[[125 104 134]
 [135 103 143]
 [114 136 149]
 [129 132 102]
 [121 132 149]]
=>
[[114 136 149]
 [121 132 149]
 [125 104 134]
 [129 132 102]
 [135 103 143]]

[[154 153 153]
 [137 136 106]
 [111 141 133]
 [153 152 116]
 [129 104 126]]
=>
[[111 141 133]
 [129 104 126]
 [137 136 106]
 [153 152 116]
 [154 153 153]]

[[145 120]
 [108 114]
 [131 110]
 [101 125]]
=>
[[101 125]
 [108 114]
 [131 110]
 [145 120]]

[[141 116 126 126 115 132 125 146 126 114 119 133 117 105 141 143]
 [132 130 124 116 126 115 121 106 126 107 123 120 109 142 115 137]
 [142 128 124 135 149 133 123 123 130 140 142 131 116 134 124 108]
 [116 119 123 117 134 123 127 135 131 122 133 130 109 118 113 125]]
=>
[[116 119 123 117 134 123 127 135 131 122 133 130 109 118 113 125]
 [132 130 124 116 126 115 121 106 126 107 123 120 109 142 115 137]
 [141 116 126 126 115 132 125 146 126 114 119 133 117 105 141 143]
 [142 128 124 135 149 133 123 123 130 140 142 131 116 134 124 108]]

[[139 119 124 135 126]
 [117 134 121 130 134]
 [133 125 107 133 124]
 [121 133 135 126 132]]
=>
[[117 134 121 130 134]
 [121 133 135 126 132]
 [133 125 107 133 124]
 [139 119 124 135 126]]

[[144 149 145 143 111 114 137 120 117 148 146 118 122 120 122]
 [125 128 125 125 139 138 124 135 135 123 126 137 130 138 139]
 [145 145 132 139 117 122 139 127 129 134 149 124 128 132 135]
 [157 156 140 144 104 102 141 120 114 144 154 105 126 107 110]]
=>
[[125 128 125 125 139 138 124 135 135 123 126 137 130 138 139]
 [144 149 145 143 111 114 137 120 117 148 146 118 122 120 122]
 [145 145 132 139 117 122 139 127 129 134 149 124 128 132 135]
 [157 156 140 144 104 102 141 120 114 144 154 105 126 107 110]]

[[134 148 124 116 141 146 141 145 124 155 137]
 [127 137 115 126 136 141 142 153 121 133 136]
 [136 123 121 128 142 143 134 154 121 148 137]
 [119 139 125 131 142 149 140 148 119 141 140]]
=>
[[119 139 125 131 142 149 140 148 119 141 140]
 [127 137 115 126 136 141 142 153 121 133 136]
 [134 148 124 116 141 146 141 145 124 155 137]
 [136 123 121 128 142 143 134 154 121 148 137]]
---
[[111 122 129 133 141]
 [124 137 108 131 140]
 [149 118 132 121 156]
 [130 122 117 128 115]]
=>
[[111 122]
 [124 137]
 [149 118]]

[[145 122]
 [114 104]
 [141 125]
 [124 136]
 [138 145]]
=>
[[145 122]
 [114 104]
 [141 125]]

[[106 124 155 103 136]
 [128 128 129 129 128]
 [144 131 111 145 123]]
=>
[[106 124]
 [128 128]
 [144 131]]

[[133 128 132 120]
 [134 132 119 128]
 [138 132 104 136]]
=>
[[133 128]
 [134 132]
 [138 132]]

[[109 138 106]
 [114 143 123]
 [132 131 122]]
=>
[[109 138]
 [114 143]
 [132 131]]

[[157 124 120 141]
 [119 130 118 117]
 [126 125 126 124]
 [145 127 118 131]
 [128 129 125 129]]
=>
[[157 124]
 [119 130]
 [126 125]]
---
[[128 130]
 [129 115]
 [131 136]
 [129  98]]
=>
[128 115]

[[138 151]
 [146 146]
 [128 154]
 [146 148]
 [131 153]]
=>
[138 146]

[[122 126 139 124 122]
 [103 124 120 113 108]
 [146 129 126 135 148]
 [112 136 101 105 128]]
=>
[122 124 126 105]

[[148 120 141 140]
 [146 130 140 140]
 [151 117 137 137]
 [148 115 141 141]
 [149 118 135 133]]
=>
[148 130 137 141]

[[111 105 153 108 137]
 [131 138 131 133 122]
 [135 129 116 125 132]
 [123 119 142 116 137]
 [123 129 127 149 122]]
=>
[111 138 116 116 122]

[[106 115]
 [135 156]
 [126 119]]
=>
[106 156]

[[130 132 103 137]
 [113 120 118 128]
 [135 121 112 140]
 [127 119 115 125]]
=>
[130 120 112 125]

[[140 155 145 113]
 [125 131 117 130]
 [120 120 122 127]
 [137 157 144 106]
 [121 111 124 132]]
=>
[140 131 122 106]
